In the rows, 128 means zero.
Here are made-up things, facts about them, and rows of numbers that follow some of those facts. Name the thing behind each unnamed row.

Named rows:
K_196: [ 89 177 105 129 137 124 115 123 106 113 116 139 118 183 120 145 168 175
 135 125  83 112 141 131 153 128 129 105 152 116 143 152 127 121]
K_363: [ 78 165 108 130 132 135 108 155  92 115 130 121 132 184 122 162 158 183
 128 133  81 125 166 139 149 126 134  98 149 107 146 133 125 110]
K_509: [ 73 177 138 151 135 142  47 163 127 103 113 123 135 153 146 154 142 149
 103 151  71  74 157 201 162  63 137 112 185 120 181 120 203 164]
K_416: [ 78 163 112 122 137 131 115 148  96 120 128 130 134 188 119 167 157 183
 127 124  76 123 154 137 150 124 131 100 156 112 149 140 123 117]
K_431: [ 80 166 119 132 133 121 106 142  89 116 138 127 121 182 121 159 156 191
 137 130  71 125 156 145 153 127 138 102 158 108 136 137 123 119]
K_482: [108 189 109 136 145 113 121  84 122 109  92 168 105 184 118 120 180 167
 144 114  83  94 106 119 163 131 117 116 157 127 138 173 127 139]
K_456: [105 177 127 127 145 112 114 102  93 104 117 157 113 175 110 129 161 176
 146 117  74 118 134 143 149 132 138 109 171 129 113 158 122 147]
K_904: [ 86 158 128 118 129 124 100 151  78 105 149 125 132 171 117 155 146 182
 141 125  70 143 173 153 134 124 153  94 167 117 117 130 120 130]
K_45: [ 91 175 109 132 136 125 113 127 104 112 114 138 119 183 123 144 168 175
 136 124  81 114 141 128 154 127 127 105 152 116 141 150 126 121]
K_684: [105 152 125 116  99 117  70 147 109 105 107 138 146 150 162 148 167 145
 150 132 107 148 139 107 121  89 124  96 163 117 136 127 123 140]
K_77: [118 145 122 106 105 128  91 154 106  92 108 142 149 159 142 129 162 144
 149 114  84 141 158 106 113 105 143  97 159 131 123 128 111 133]
K_60: [101 179 105 125 135 116 112 108 117 108 107 151 122 178 125 132 173 162
 143 117  89 106 127 119 149 125 129 105 153 124 137 160 129 130]
K_493: [111 157 111 113  98 113  81 152 103 101 109 127 142 162 153 142 168 153
 163 111  92 140 149 100 121 103 133  97 159 119 136 134 111 131]
K_453: [105 141 128 112 101 118  73 147 119 101 115 145 149 154 161 142 163 140
 145 135 100 143 137 105 122  91 130  97 156 119 135 123 129 134]
K_319: [110 145 115 109 100 117  84 152 114 100 118 133 146 164 153 137 166 149
 158 115  82 135 148  99 123 105 140  99 153 118 135 131 116 126]
K_426: [ 97 171 119 128 131 112 110  99  97 104 107 161 110 180 113 116 165 169
 147 113  79 110 125 136 143 124 134 105 164 128 112 152 125 150]
K_267: [107 139 120 101 105 117  90 153 116 103 118 136 151 166 150 143 161 151
 153 109  79 135 143 100 122 101 138  97 157 121 140 131 114 130]
K_835: [107 171 123 127 137 120 111 118  96 102 113 152 121 175 116 133 162 170
 141 118  77 121 142 135 142 124 137 105 167 130 118 148 121 142]

How the things are related:
K_101: triklun K_965
K_102: triklun K_536 K_219; nikli K_383; mopur K_426
K_103: triklun K_789
K_104: triklun K_482
K_115: triklun K_196 K_60; mopur K_555
K_119: triklun K_536 K_892 K_765
K_12: triklun K_499 K_536; mopur K_399
K_123: triklun K_175 K_125; nikli K_317; mopur K_788
K_125: triklun K_279; mopur K_788
K_133: mopur K_555
K_140: triklun K_536
K_152: triklun K_536; mopur K_900
K_153: triklun K_965; mopur K_30
K_165: triklun K_104; mopur K_103
K_170: mopur K_291
K_175: triklun K_391 K_965; mopur K_37
K_177: nikli K_589; mopur K_399
K_196: triklun K_279 K_482; mopur K_904
K_216: triklun K_965
K_217: mopur K_852
K_219: triklun K_536 K_456 K_426
K_224: triklun K_695 K_388 K_883; mopur K_103
K_228: triklun K_170; mopur K_103
K_238: mopur K_388
K_241: triklun K_482 K_45
K_246: mopur K_804
K_249: triklun K_391 K_965 K_738
K_259: triklun K_539; nikli K_555; mopur K_37
K_261: triklun K_618; nikli K_534; mopur K_216
K_263: triklun K_820; mopur K_747
K_267: mopur K_652
K_268: triklun K_536 K_541 K_699 K_550 K_417; nikli K_555; mopur K_140
K_275: mopur K_816
K_278: triklun K_536; mopur K_539
K_279: triklun K_536 K_482; mopur K_84
K_287: triklun K_536 K_445
K_291: triklun K_482
K_296: mopur K_426
K_300: mopur K_766
K_303: mopur K_816
K_304: triklun K_820 K_30; mopur K_3
K_309: triklun K_536 K_45; mopur K_534
K_313: mopur K_219
K_317: mopur K_534
K_319: mopur K_388
K_332: mopur K_104
K_341: triklun K_536 K_522 K_726; mopur K_652
K_344: nikli K_365; mopur K_652
K_363: triklun K_391 K_104; mopur K_788
K_365: mopur K_644
K_369: mopur K_48
K_37: triklun K_125 K_965
K_375: triklun K_598 K_792; mopur K_977
K_380: triklun K_446 K_482 K_644
K_388: triklun K_391
K_389: mopur K_534
K_391: triklun K_536 K_279; nikli K_970; mopur K_904
K_40: triklun K_391; mopur K_420
K_404: nikli K_999; mopur K_30
K_412: triklun K_536
K_416: triklun K_482; mopur K_652
K_417: mopur K_287
K_418: nikli K_391; mopur K_889
K_420: triklun K_499
K_429: triklun K_906 K_78; mopur K_420
K_431: triklun K_536; mopur K_119
K_437: mopur K_287
K_438: mopur K_77
K_439: triklun K_196; nikli K_12; mopur K_3
K_440: triklun K_536; mopur K_103
K_442: triklun K_279 K_892; mopur K_30
K_445: triklun K_391; mopur K_420
K_446: triklun K_965; mopur K_534
K_45: triklun K_890 K_104; mopur K_140
K_453: nikli K_541; mopur K_747
K_456: triklun K_536
K_478: nikli K_54; mopur K_816
K_480: triklun K_820; mopur K_426
K_481: triklun K_536 K_482 K_219
K_482: triklun K_536; mopur K_783
K_493: mopur K_291
K_497: triklun K_499; mopur K_287
K_499: mopur K_241
K_50: triklun K_536; mopur K_561
K_505: triklun K_482; mopur K_420
K_509: triklun K_429 K_196; nikli K_793; mopur K_77
K_513: mopur K_30
K_522: triklun K_652; mopur K_835
K_531: triklun K_871 K_104 K_794; mopur K_456
K_534: triklun K_279
K_536: mopur K_652
K_54: triklun K_766; mopur K_783
K_541: triklun K_536 K_388
K_545: triklun K_536 K_482 K_644; mopur K_783
K_550: triklun K_536 K_40 K_482 K_589; mopur K_534
K_551: triklun K_536 K_426; mopur K_541
K_561: triklun K_481
K_58: triklun K_536 K_249 K_794; mopur K_388
K_582: triklun K_482
K_589: triklun K_890
K_591: nikli K_84; mopur K_291
K_598: mopur K_852
K_60: mopur K_456
K_603: mopur K_534
K_606: mopur K_555
K_612: mopur K_589
K_615: triklun K_279 K_699; mopur K_793
K_618: triklun K_669 K_699; mopur K_426
K_619: mopur K_103
K_622: triklun K_536 K_835; mopur K_241
K_637: triklun K_456; mopur K_291
K_641: triklun K_153 K_551; mopur K_103
K_664: triklun K_890; mopur K_30
K_667: triklun K_497
K_669: triklun K_536 K_60; nikli K_561; mopur K_788
K_672: triklun K_688; mopur K_30
K_684: nikli K_615; mopur K_291
K_688: triklun K_536; mopur K_77
K_695: triklun K_482; mopur K_383
K_699: mopur K_582
K_705: triklun K_482; nikli K_765; mopur K_3
K_715: triklun K_391; mopur K_783
K_725: mopur K_287
K_726: mopur K_241
K_738: triklun K_536 K_482; mopur K_582
K_751: triklun K_699 K_104
K_761: triklun K_125 K_426; nikli K_303; mopur K_3
K_765: triklun K_391
K_766: triklun K_536 K_820
K_78: triklun K_175 K_391 K_738; nikli K_669; mopur K_380
K_783: triklun K_446
K_788: triklun K_499 K_505 K_391
K_789: triklun K_279 K_456; mopur K_388
K_792: triklun K_536 K_534 K_249 K_820; mopur K_30
K_794: nikli K_793; mopur K_101
K_796: triklun K_40; mopur K_37
K_804: triklun K_536
K_811: nikli K_119; mopur K_652
K_814: triklun K_505 K_482 K_820 K_965 K_104; nikli K_999; mopur K_291
K_816: triklun K_445 K_219
K_820: mopur K_904
K_826: triklun K_561 K_279 K_456; mopur K_652
K_833: mopur K_287
K_84: triklun K_699
K_871: triklun K_249; mopur K_291
K_883: mopur K_751
K_885: mopur K_900
K_887: nikli K_228; mopur K_241
K_89: mopur K_291
K_890: triklun K_536; mopur K_426
K_892: triklun K_482 K_765 K_104; mopur K_426
K_904: triklun K_789 K_726
K_906: triklun K_279 K_965 K_738; mopur K_541
K_938: triklun K_45; mopur K_287
K_950: mopur K_582
K_965: triklun K_536; mopur K_561
K_970: triklun K_279 K_442 K_89 K_738; nikli K_561; mopur K_561
K_977: triklun K_278
K_978: triklun K_456 K_539; mopur K_3
K_981: triklun K_175; mopur K_481
K_985: nikli K_268; mopur K_582
K_999: nikli K_418; mopur K_412

Name these rows:
No name comes twice in this set of rows, the named rows included.
[ 93 176 112 130 138 113 113 114 106 112 119 145 116 181 121 140 168 176
 143 121  81 112 132 131 155 129 130 107 158 118 136 157 125 129] | K_125
[107 177 118 129 139 127 117 111 103 105  97 160 119 177 116 126 167 164
 137 116  82 112 136 128 146 127 129 109 162 133 123 152 121 139] | K_644
[ 94 168 127 124 139 122 109 127  86 105 131 142 121 176 112 144 154 181
 140 123  72 127 153 151 144 128 143 102 168 120 116 143 121 136] | K_219
[ 84 162 116 128 128 124 106 148  92 113 134 125 125 180 128 158 158 184
 136 128  74 127 156 136 148 122 138 102 156 109 138 133 122 117] | K_981
[ 77 169 100 131 130 129 112 138  97 115 118 132 120 188 120 150 166 177
 131 127  85 113 150 134 150 126 127  99 147 111 144 139 129 116] | K_892
[ 88 171 121 127 140 131 113 137  87 107 124 138 129 178 111 149 157 177
 126 128  78 126 161 149 143 126 138 100 163 123 124 139 126 129] | K_541
[ 92 176 103 125 133 118 111 117 112 108 112 145 122 182 123 136 170 165
 141 122  90 109 133 123 148 126 129 103 150 119 139 158 130 126] | K_417
[ 62 154 127 132 124 120  91 143  87 117 145 131 123 176 130 165 151 185
 126 149  87 134 150 154 151 112 131  94 159  99 135 120 138 126] | K_102
[ 64  94 169 125 106 171 108 142 192  51 121 114 134 112 203 138 121 134
 166 133 172 196 123 113 102  92 116 121 148  47 150 122  62 146] | K_418
[ 87 167 116 127 137 141 116 148  86 109 119 135 129 182 112 151 157 176
 123 127  80 126 169 143 142 128 134  98 155 123 131 135 122 121] | K_582
[113 141 121 106 102 122  78 168 109  97 131 129 156 158 155 145 161 148
 154 126  83 145 159 104 122 105 146  99 152 119 140 124 114 120] | K_228
[ 73 147 129 113 128 111  95 156  85 117 165 116 136 179 127 171 143 193
 149 125  61 142 161 150 143 119 152  96 167 102 132 130 119 124] | K_341
[108 183 111 131 146 133 129 105 107 106  84 165 118 182 111 125 172 160
 127 116  87 104 135 125 147 131 123 109 157 135 129 159 127 137] | K_104

The same things again, as new rows of numbers:
Named rows:
K_482: [126  99 109 125 110 138 133 167  92 148 117 127 161 110 134  89 132 136
 101 197  90  90 117  94 180 127  86 118 131 159 109 206 142  97 128]
K_738: [133  96 112 131 123 128 125 152 115 139 128 112 148 131 133 122 127 147
 112 171 116 112 115  97 146 112 118 129 140 152  99 145 130 116 132]
K_641: [122 139 106 140 146 100 138 126 157 132 126 115 132 132 114 137 116 157
 130 100 164 135 130 146 118 146 138 157 128  96 110  95 127 145 142]
K_89: [100 121  93 136 152 115 126 160 106 142  98 128 160 111 103  95 119 145
 130 142 116 109 134 159 113 165  94 127 137 107 111 159 127 133 131]
K_170: [116 147 130 124 142 116 129 140 116 137 100 127 157  80  93 104  90 108
 159 111  93 133 159 178  98 156 104 124 114 123 155 181 126 132 107]
K_619: [120 159 137 125 127 106 145 126 147 127 119 121 142  90 109 132  89 114
 150  98 123 134 150 169 123 144 128 149 110 127 156 153 131 129 120]
K_446: [ 95 130  95 137 131 105 147 157 136 130 110 113 141 110 112 124 115 144
 121 143 136  97 125 153 144 137 114 152 135 123 115 156 134 120 145]
K_726: [164 149 122 143 125 162 122 125 110 141 133 184 124 123 135  71 169 112
 111 107  98 124 123 118 157 164 102  94 113  93 156 158 141 116 126]
K_852: [107 152 165 113 121 134 137 103 122 117 123 127 121 116 138 140 108  88
 146 118 127 135 141 145 131 143 121 128 123 147 162 142 131 121 112]
K_497: [152 117 139 122 118 130 125 132 132 134 138 111 149 117 130 140 108 133
 134 139 112 138 137 112 125 112 127 131 128 154 131 138 129 120 114]
K_391: [123 126  81  75 103 110 164 141 130 151  76 170 105 122  71  39 164 171
 118 204 108 111 125 147 209 145 142 135 103  97  88 213  96  94 145]
K_246: [153 125 160 114 114 124 124 124 132 127 139 109 146  97 128 141  90 104
 149 125  94 147 149 123 115 100 133 129 114 167 154 149 129 124 102]
K_965: [ 87 125  89 136 129 112 147 165 115 143 102 132 152 103 114  87 124 136
 110 161 112  86 118 143 168 151  91 140 125 119 111 196 144 111 148]
K_669: [175  91 131  63  94 127 138 108 155 147 130 152 107 159  57  83 183 204
  97 165 126 166  84 117 167 133 190 115  96 164  89 158  76  97 110]
K_551: [130 140 106 136 147 111 135 124 138 145 124 134 135 132 116 104 126 151
 124  98 147 134 126 130 136 164 124 146 115  83 107 114 133 146 136]
K_970: [144 102  96  98 105 124 131 120 171 115 117 157  65 169  74 117 209 192
 111 165 142 135  94 158 134  90 203 111 131 123  94 114  76 106 150]
K_789: [173 125 138 124 128 138 118 118 122 150 142 139 148 135 132 105 127 142
 121 123 118 152 131  85 139 145 125 123 113 121 118 122 131 134 111]
K_279: [142 107 117 127 119 140 126 152  99 148 127 132 156 124 135  95 134 139
 105 169 105 112 119  90 165 133 100 120 129 144 108 171 136 111 124]

Which thing is each row?
No name comes twice in this set of rows, the named rows included.
[136  66 118  52  86 120 141 137 175 121 135 128 100 154  51 133 185 209
  97 195 136 135  78 124 154 105 188 123 105 191  78 157  67 105 114] | K_78
[125 132 101 155 127 162 135 155  65 159 109 200 118 120 129   7 201  96
  81 162  35  83 114  82 225 165  76  77  89  95 143 234 167 106 121] | K_536
[176 149 115  49  86 148 139 134 141 120 106 193  69  82 115  90 150  92
 176 156  82 119 173 132 141  52 156 105  88  90 152 182  82 137 145] | K_404

Now the same things, written a new way:
Some rows with their names:
K_591: [132 133  79 105 104 156 149  75 111 114 115 134 126 124 119 127 123 139
 110 102 115 121 118  92 118 127 150]
K_344: [132 135  81  98 107 148 151 101 105 119 119 142 107 128 126 123 121 140
 107 100 117 114 121  88 115 124 145]
K_133: [136 136  82 113  93 149 149  93 110 120 112 135 118 115 119 133 126 142
 103  97 111 114 121  93 118 128 142]
K_102: [140 124  86 139  85 161 114 130  97 115 119 136 139 153 123 180 115 139
 101 113 133 108 129 100  91 127 139]
K_241: [141 138  79 114 100 132 118 198 110 117  63 107 118 109 112 109 132 134
 140 116 121 121 116 103  95 130 136]
K_58: [141 129  84 136  82 160 118 137 102 116 118 131 136 149 121 172 127 145
 104 110 129 109 132 100 101 129 135]
K_738: [144 130  93 138  96 155 113 208 107 113  86 119 128 136 117 172 118 140
 121 120 130 122 124 108  71 131 128]
K_505: [139 140  92 119 109 127 133 226 114 115  49 107 113 104 112 127 129 126
 161 118 121 134 115 108  77 129 129]
K_304: [137 137  79 122  86 137 132 126 105 118 104 132 134 132 119 138 141 136
 129 105 123 112 128  97 117 127 139]
K_89: [134 136  80 107  99 157 147  82 114 115 115 134 127 118 115 132 129 145
 104  99 112 119 119  92 120 130 145]
K_835: [139 135  73 106  91 152 135  96 109 122 108 125 113 110 117 111 124 147
  91  99 109 109 117  91 123 130 146]
K_317: [138 133  80 115  98 147 149  96 112 120 114 136 114 126 123 127 129 144
 106  96 107 117 123  97 119 123 144]
K_3: [139 135  73 107  90 150 135  99 108 122 106 124 113 110 117 112 124 146
  96  99 109 109 118  92 123 130 145]
K_104: [141 140  83 111 108 125 121 241 113 116  38  92 108  99 108  98 130 128
 162 122 120 131 111 107  81 131 132]
K_561: [138 137  55 125  81 147 121 146  99 117 105 148 123 121 110 114 140 114
  71 121 116 120 125  95 119 108 139]
K_669: [136 125  58 158  82 172 122 141  93 114 137 183 126 155 114 173 117  98
   3 134 123 127 133  96  90  91 139]
K_48: [139 135  73 106  91 151 135  99 109 121 107 123 113 110 117 110 125 147
  94 100 109 109 118  91 124 130 146]
K_125: [138 143  76 123  93 105 115 135 103 112 100 161 163 137 121 128 158 128
 139 104 129 105 131  98 128 124 139]

Rows to name:
No name comes twice in this set of rows, the named rows included.
[144 126  82 149  75 160  97 139  97 112 133 148 157 172 124 191 132 148
  94 113 139 100 139 101 102 128 134] | K_965
[138 140  77 121  72 125 130 130 102 113 111 147 151 135 128 128 158 132
 134 110 130 106 136  96 134 133 143] | K_153
[139 139  80 106 112 143 115 203 118 107  56 101 126 109 103 106 131 136
 146 122 123 135 110 104  88 133 138] | K_291
[139 138  71 113  85 136 119 145 105 118  90 115 127 125 115 108 142 138
 131 110 122 110 124  97 120 129 141] | K_751
[146 126  77 134  80 163  96 147 101 115 118 129 137 149 119 157 122 151
  85 113 130 102 128  99 102 131 138] | K_766
[139 138  67 116  81 128 111 129 101 117 101 131 144 136 117 111 152 137
 130 108 126 102 129  96 133 127 143] | K_37
[136 139  73  88 103 150 136 119 108 121 118 133  98 121 120 103 124 152
  92  99 115 106 119  84 122 129 141] | K_652
[140 136  70 115  82 143 120 131 104 120  99 116 126 128 116 115 139 141
 123 109 122 108 125  96 122 129 142] | K_420
[144 127  86 141  83 164 111 141 102 114 125 138 140 152 122 182 122 148
  91 110 131 107 131 101  96 129 134] | K_551
[136 137  77 119  92 143 125 118 109 110 109 139 149 140 115 139 145 138
 126 107 127 115 128  97 119 129 141] | K_637
[140 136  69 114  83 140 118 134 104 119  98 119 128 128 116 113 140 140
 122 109 122 107 125  96 122 129 142] | K_667
[134 136  74 118  65 162 150 139 104 125  95  78 108 143 113 134 147 136
 168 115 126 120 135  99 115 129 136] | K_363
[134 138  82 100 101 148 149 109 109 120 120 139 107 123 121 128 126 146
 101  97 115 112 122  88 117 128 139] | K_267

